Below are the code and all the weights of a small trained network. Each question names an input and a class and asks about switching units off, where a switched-off unit gives its printed mean instead of its output.

import numpy as np


def w(rows, s, z=0):
    codes = np.array(rows[::2]) - 128.0
    scale = np.full(codes.shape[1], s)
    scale[-1] = z or s
    return codes * scale


def norm(h):
    return h / np.sqrt((h * h).mean(-1, keepdims=True) + 1e-5)


def f(y):
    return y / 2 * (1 + np.tanh(0.7978845608 * (y + 0.044715 * y**3)))


def log_softmax(a):
    a = a - a.max(-1, keepdims=True)
    return a - np.log(np.exp(a).sum(-1, keepdims=True))


def net(x, mask):
    res = np.array(x, float).reshape(1, 6) / 4 @ E
    u = 0
    for l in range(3):
        y = f(norm(res) @ A[l][:, :-1].T + A[l][:, -1])
        res = res + np.where(mask[u : u + 9], y, B[l][:, -1]) @ B[l][:, :-1]
        u += 9
    return log_softmax(norm(res)[-1] @ U[:, :-1].T + U[:, -1])


A, B = {}, {}
E = w([
[139,120,133,122,131,121,133,124,120,133],'x0',
[121,88,65,101,213,109,79,224,161,252],'x1',
[138,135,125,105,150,134,141,119,146,116],'x2',
[142,252,106,79,87,227,121,187,101,149],'x3',
[80,207,114,141,160,44,235,184,89,118],'x4',
[78,130,169,142,147,161,158,69,128,191],'x5',
],0.0042)
A[0] = w([
[151,87,27,115,71,50,98,162,130,32,147],'L0N0',
[184,253,162,141,108,190,150,141,77,151,114],'L0N1',
[209,134,92,77,116,59,29,225,96,21,101],'L0N2',
[86,152,219,135,154,169,154,67,154,222,50],'L0N3',
[108,198,39,166,189,72,165,152,96,166,22],'L0N4',
[55,144,140,183,204,149,147,95,161,164,129],'L0N5',
[52,161,221,172,173,182,171,61,118,216,4],'L0N6',
[179,207,105,76,84,161,155,172,173,217,96],'L0N7',
[154,159,115,191,89,197,98,66,145,132,188],'L0N8',
],0.0045,0.0019)
B[0] = w([
[160,77,123,152,143,216,213,114,173,134,213],'L0N0',
[118,143,1,123,113,168,139,146,32,105,255],'L0N1',
[113,126,254,234,183,249,191,162,163,182,236],'L0N2',
[169,96,179,201,145,191,182,228,170,83,182],'L0N3',
[158,151,220,62,79,51,86,60,176,231,223],'L0N4',
[186,65,169,177,105,167,142,148,167,144,190],'L0N5',
[186,107,157,193,210,222,211,157,126,114,193],'L0N6',
[69,29,51,76,100,153,89,195,49,84,243],'L0N7',
[135,85,133,67,126,127,68,104,100,169,215],'L0N8',
],0.0048,0.0025)
A[1] = w([
[136,132,96,180,95,150,132,60,93,14,52],'L1N0',
[56,211,117,158,151,61,198,230,147,92,96],'L1N1',
[150,253,170,130,127,42,177,121,135,135,4],'L1N2',
[153,182,155,111,115,124,157,48,42,73,5],'L1N3',
[148,107,149,94,129,126,45,148,156,208,116],'L1N4',
[192,140,173,114,120,147,38,77,174,117,44],'L1N5',
[148,79,94,137,132,94,143,141,120,114,60],'L1N6',
[94,175,126,130,147,82,199,115,77,138,176],'L1N7',
[177,39,177,134,128,87,131,76,172,152,182],'L1N8',
],0.0052,0.0023)
B[1] = w([
[56,176,197,125,224,66,142,238,142,218,185],'L1N0',
[228,128,176,185,92,226,160,2,119,148,178],'L1N1',
[191,101,174,53,74,23,66,21,139,161,140],'L1N2',
[65,170,192,115,180,45,52,239,147,181,157],'L1N3',
[143,148,143,69,189,77,87,154,111,152,192],'L1N4',
[170,142,164,96,35,113,76,48,83,189,144],'L1N5',
[102,204,84,168,194,129,125,115,197,111,124],'L1N6',
[193,103,96,98,66,102,122,43,180,107,166],'L1N7',
[108,189,31,87,104,141,149,157,121,99,254],'L1N8',
],0.0055,0.0044)
A[2] = w([
[81,62,66,166,164,23,167,82,140,52,80],'L2N0',
[121,162,215,188,32,171,155,114,102,34,166],'L2N1',
[180,185,75,156,79,97,217,60,101,172,115],'L2N2',
[120,147,123,86,184,102,69,157,93,185,253],'L2N3',
[63,200,255,134,118,71,76,107,81,61,30],'L2N4',
[102,178,177,110,173,80,123,177,93,175,139],'L2N5',
[210,84,120,100,107,190,6,122,138,111,133],'L2N6',
[81,56,73,178,167,91,131,40,185,115,125],'L2N7',
[51,122,66,165,129,96,163,104,147,59,75],'L2N8',
],0.0054,0.0032)
B[2] = w([
[102,158,75,97,75,209,75,184,60,89,165],'L2N0',
[124,60,54,143,211,76,119,161,193,171,193],'L2N1',
[133,77,232,97,81,150,37,58,94,90,179],'L2N2',
[72,187,122,176,115,38,125,119,163,82,254],'L2N3',
[96,162,44,99,165,60,75,194,216,180,160],'L2N4',
[141,83,54,146,180,90,91,112,239,121,185],'L2N5',
[162,151,216,135,79,76,203,30,117,100,204],'L2N6',
[123,183,112,92,82,213,148,173,1,110,172],'L2N7',
[118,158,60,56,76,182,65,176,65,193,131],'L2N8',
],0.0063,0.0049)
U = w([
[64,175,92,103,202,24,74,180,238,190,251],'0',
[209,131,234,58,38,68,92,1,110,134,141],'1',
[59,186,45,39,49,211,91,184,32,79,47],'2',
[176,61,203,195,208,196,208,166,177,160,95],'3',
],0.0075,0.0018)

Each question gives the input, the list of numbers given to net, and the class t.
The units are the neurons (one row each of A and B). Each row of codes is followed by its name. A weight is (code - 128) times the scale printed after its matrix; where a second scale follows, it is the last column's (A, B and U).
mask holds one flag per neuron, layer by layer. A switched-off neuron (its flag False) gives its mean, the last column of its row in B, instead of its output. The means were averaged over made-up inputs and are rounded, as every weight is.
A unit's drop is (log p(t) with every unit on - log p(t) with that unit switched off) / (log p(t) with every unit on - log p(t) with every unit switched off).
The circuit of an input: a set's keep is (log p(t) with only the set's units on - log p(t) with every unit switched off) / (log p(t) with every unit on - log p(t) with every unit switched off). Starting from the 12 units with the biggest drops (on a tie, the unit counted first), units are removed one at a time, each time the one whose removal leaves the highest keep (on an exact tie, the one counted first), for as long as the keep stays at least 0.8.
units of the circuit, in order: the units of the circuit, biggest drop first
k most important neurons: the k neurons with the biggest drops, biggest first
k most important neurons of layer l: the k neurons of layer l with the biggest drops, biggest first
input [-2,-5,-2,-5,8,-7], class 1: units of the circuit, in order	L1N1
input [3,-6,2,2,-6,-7], class 3: units of the circuit, in order	L0N2, L2N1
input [-5,4,7,-5,-2,6], class 3: units of the circuit, in order	L0N3, L0N6
input [6,4,-7,7,7,-4], class 1: 3 most important neurons	L1N1, L0N4, L2N2
input [4,1,-3,-4,0,-4], class 2: units of the circuit, in order	L1N0, L2N7
input [8,-6,0,2,1,8], class 3: 2 most important neurons	L0N6, L0N3
input [1,5,3,-7,-6,1], class 2: units of the circuit, in order	L1N8, L2N7
input [-8,-2,7,-6,0,-6], class 2: 3 most important neurons of layer 0	L0N3, L0N6, L0N5
input [8,4,0,-2,1,5], class 3: 2 most important neurons of layer 0	L0N6, L0N3
input [1,4,-4,-6,-6,6], class 1: units of the circuit, in order	L2N6, L1N0
input [1,6,-3,-4,-2,-7], class 3: 3 most important neurons of layer 0	L0N2, L0N0, L0N4
input [2,0,-5,4,2,5], class 3: 3 most important neurons	L0N6, L0N3, L1N8
input [5,-3,-4,-5,3,5], class 2: 3 most important neurons	L0N2, L2N0, L1N8
input [6,3,8,8,-8,1], class 1: units of the circuit, in order	L2N6
input [1,-6,-2,-4,6,3], class 0: 3 most important neurons of layer 2	L2N4, L2N1, L2N6
input [-2,3,-8,-5,-6,1], class 1: 3 most important neurons	L2N6, L1N0, L1N5
input [1,6,5,6,-8,4], class 1: 2 most important neurons	L2N6, L1N0
input [8,-4,1,3,1,0], class 0: 2 most important neurons of layer 1	L1N3, L1N0
input [-2,-8,-4,-6,4,-3], class 0: 2 most important neurons	L1N0, L1N3
input [6,-2,7,-2,-5,8], class 3: units of the circuit, in order	L0N3
